Here is a tiny trained network, its code and every weight. The questions are about switching its units off for an input and a class, where a switched-off unit gives its printed mean instead of its output.

import numpy as np


def w(rows, s, z=0):
    codes = np.array(rows[::2]) - 128.0
    scale = np.full(codes.shape[1], s)
    scale[-1] = z or s
    return codes * scale


def f(y):
    return y / 2 * (1 + np.tanh(0.7978845608 * (y + 0.044715 * y**3)))


def log_softmax(a):
    a = a - a.max(-1, keepdims=True)
    return a - np.log(np.exp(a).sum(-1, keepdims=True))


def net(x, mask):
    res = np.array(x, float).reshape(1, 5) / 4 @ E
    y = f(res @ A[0][:, :-1].T + A[0][:, -1])
    res = res + np.where(mask, y, B[0][:, -1]) @ B[0][:, :-1]
    return log_softmax(res[-1] @ U[:, :-1].T + U[:, -1])


A, B = {}, {}
E = w([
[154,139,183,167,20,190,133],'x0',
[183,68,129,78,91,19,46],'x1',
[227,162,255,52,168,125,151],'x2',
[227,154,81,187,134,69,181],'x3',
[82,212,86,128,134,80,105],'x4',
],0.0083)
A[0] = w([
[110,96,208,98,149,31,77,138],'neuron 0',
[35,135,75,178,149,180,132,179],'neuron 1',
[39,105,80,125,170,199,140,236],'neuron 2',
[138,89,142,135,95,87,58,209],'neuron 3',
[160,124,128,11,105,65,73,201],'neuron 4',
[98,83,140,136,115,105,32,252],'neuron 5',
[119,120,146,108,82,187,115,204],'neuron 6',
[110,102,112,140,100,193,168,182],'neuron 7',
[169,190,209,140,185,147,123,182],'neuron 8',
[212,127,150,146,118,46,141,234],'neuron 9',
[232,144,139,146,146,55,86,250],'neuron 10',
[185,140,102,131,125,104,208,194],'neuron 11',
[168,148,180,45,142,120,82,239],'neuron 12',
[101,151,20,192,173,140,158,242],'neuron 13',
[152,92,106,235,97,86,118,213],'neuron 14',
[87,119,106,129,43,228,136,170],'neuron 15',
[191,123,194,124,134,132,187,196],'neuron 16',
[144,195,132,168,186,118,163,163],'neuron 17',
[83,142,58,86,178,85,80,208],'neuron 18',
[145,185,191,160,119,255,173,255],'neuron 19',
],0.0095,0.0034)
B[0] = w([
[181,86,188,63,170,133,193,195],'neuron 0',
[46,106,180,130,130,85,118,222],'neuron 1',
[3,130,164,155,129,74,89,224],'neuron 2',
[217,141,148,48,146,132,127,180],'neuron 3',
[191,110,158,62,188,119,185,215],'neuron 4',
[190,163,222,84,173,42,107,190],'neuron 5',
[168,135,204,187,93,159,92,174],'neuron 6',
[103,78,191,209,59,127,94,180],'neuron 7',
[177,162,122,110,95,184,112,204],'neuron 8',
[193,75,47,105,134,182,150,215],'neuron 9',
[171,57,37,75,160,200,164,225],'neuron 10',
[117,84,10,146,124,192,93,185],'neuron 11',
[171,164,153,78,153,176,219,213],'neuron 12',
[72,117,73,125,96,63,116,231],'neuron 13',
[143,96,92,107,124,111,24,188],'neuron 14',
[157,65,189,234,73,117,78,207],'neuron 15',
[128,135,107,78,101,204,112,208],'neuron 16',
[113,152,80,104,98,144,111,179],'neuron 17',
[115,218,127,1,173,67,138,204],'neuron 18',
[69,150,156,191,60,233,151,249],'neuron 19',
],0.0067,0.011)
U = w([
[46,185,101,82,130,45,106,174],'0',
[162,119,133,139,78,101,41,164],'1',
[128,199,141,123,87,228,138,197],'2',
[159,87,7,112,122,171,114,69],'3',
[175,120,129,80,180,128,183,2],'4',
[65,86,126,184,92,128,131,88],'5',
],0.011,0.0003)

Each question gives the input, the list of numbers given to net, and the class t.
The units are the neurons (one row each of A and B). Each row of codes is followed by its name. A weight is (code - 128) times the scale printed after its matrix; where a second scale follows, it is the last column's (A, B and U).
mask holds one flag per neuron, in row order. A switched-off neuron (its flag False) gives its mean, the last column of its row in B, instead of its output. The means were averaged over made-up inputs and are rounded, as every weight is.
A unit's drop is (log p(t) with every unit on - log p(t) with that unit switched off) / (log p(t) with every unit on - log p(t) with every unit switched off).
The circuit of an input: a set's keep is (log p(t) with only the set's units on - log p(t) with every unit switched off) / (log p(t) with every unit on - log p(t) with every unit switched off). Starting from the 12 units with the biggest drops (on a tie, the unit counted first), units are removed one at a time, each time the one whose removal leaves the highest keep (on an exact tie, the one counted first), for as long as the keep stays at least 0.8.
units of the circuit, in order: the units of the circuit, biggest drop first
top k neurons: the k neurons with the biggest drops, biggest first
drop when u is switched off: that unit's drop, to one decimal
input [4,-2,-6,-8,8], class 0: units of the circuit, in order -> (neuron 2)
input [2,-2,5,5,0], class 3: units of the circuit, in order -> (neuron 11; neuron 9)
input [3,2,-6,-5,1], class 1: units of the circuit, in order -> (neuron 15; neuron 5)
input [6,1,-4,-8,3], class 5: units of the circuit, in order -> (neuron 2; neuron 1)
input [2,5,4,3,-8], class 3: top 2 neurons -> (neuron 9; neuron 10)
input [5,1,-1,-2,-3], class 1: units of the circuit, in order -> (neuron 15; neuron 12)
input [7,1,-7,2,-4], class 1: units of the circuit, in order -> (neuron 14; neuron 15)
input [-6,1,0,-7,-3], class 0: top 3 neurons -> (neuron 2; neuron 10; neuron 9)
input [8,1,7,8,-8], class 3: top 2 neurons -> (neuron 9; neuron 10)
input [-5,1,5,6,7], class 3: top 2 neurons -> (neuron 11; neuron 10)
input [1,8,3,6,-3], class 3: drop when neuron 16 is switched off -> 0.2
input [-1,6,-4,3,6], class 4: drop when neuron 4 is switched off -> 0.2
input [-1,8,3,8,-2], class 3: drop when neuron 11 is switched off -> 0.4
input [8,2,-3,-5,6], class 1: top neuron -> (neuron 5)
